[127 102 135 158 151 157 144 119]  <107>
[109 119  93 109  86 128  86  88]  <3>
[127 174 112 135 103 108 128 160]  <138>
[115 134 134  88 105 134 136 124]  <97>
[158 158 158 158 158 150 158 114]  <88>
[156 129 179 156 156 150  57 156]  <91>
dup <88>: 
[158]
dup <97>: 
[134]
dup <91>: 
[156]
q: [127 102 135 158 151 157 144 119]
<107>
q: [109 119  93 109  86 128  86  88]
<3>
q: [158 158 158 158 158 150 158 114]
<88>
q: [115 134 134  88 105 134 136 124]
<97>

[158 158 165 158  92  99 113 120 140 158 135  92]  <159>
[131  95 125 119 140 164 131 108 131 131 143 126]  <208>
[182 148 189 196  88 112  93 174 114 171 114 164]  <132>
[129 145 171 162  82 122  98 122 136 178 147 101]  <87>
[ 49 114  65  41 140 157 179  74 155  92 162  52]  <115>
[ 63 143  80 103 141  72 115  55 154 136 152  64]  <124>
[134 108  96 120 132 169 146 140 115 102 137 143]  <8>
[131 164 129 155  94  54 114 143 141 155 118 121]  <127>
[149 142 149 149 132  61  65 125 124 169 149 163]  <15>
[199  67 186 172 104 201 101 145 156 179 145 164]  <72>
[ 93  86 154  51 167 231 169  91 135  98 144  94]  <112>
[ 96 149 130 103  82  87 148 121 174 154 138  69]  <84>
dup <208>: 
[131]
dup <15>: 
[149]
dup <72>: 
[145]
dup <132>: 
[114]
q: [129 145 171 162  82 122  98 122 136 178 147 101]
<87>

[116 116 128 127 143  94 113 148 149 104 130 124 140 109 140 140] = <76>
[105 122 118 128 156 144 104 130 125 104 149 134 134 127 139 123] = <79>
[136  90 164 150 127 160 146 112 115 112 125 105 120 106 123 113] = <118>
[119 111 132 149 138 146 105 151 159  91 125  99 138  95 150 149] = <57>
[ 94 155 102  97 131  85 159  63 131 122 161 113 154 131 129 165] = <70>
[150 154 211 172 136 172 165 124 174 177 174 139 138 124 118 111] = <61>
[ 99 134  99 112 162 156 114 136  87 124 166 149 121 156 139  97] = <9>
dup <70>: 
[131]
q: [ 94 155 102  97 131  85 159  63 131 122 161 113 154 131 129 165]
<70>

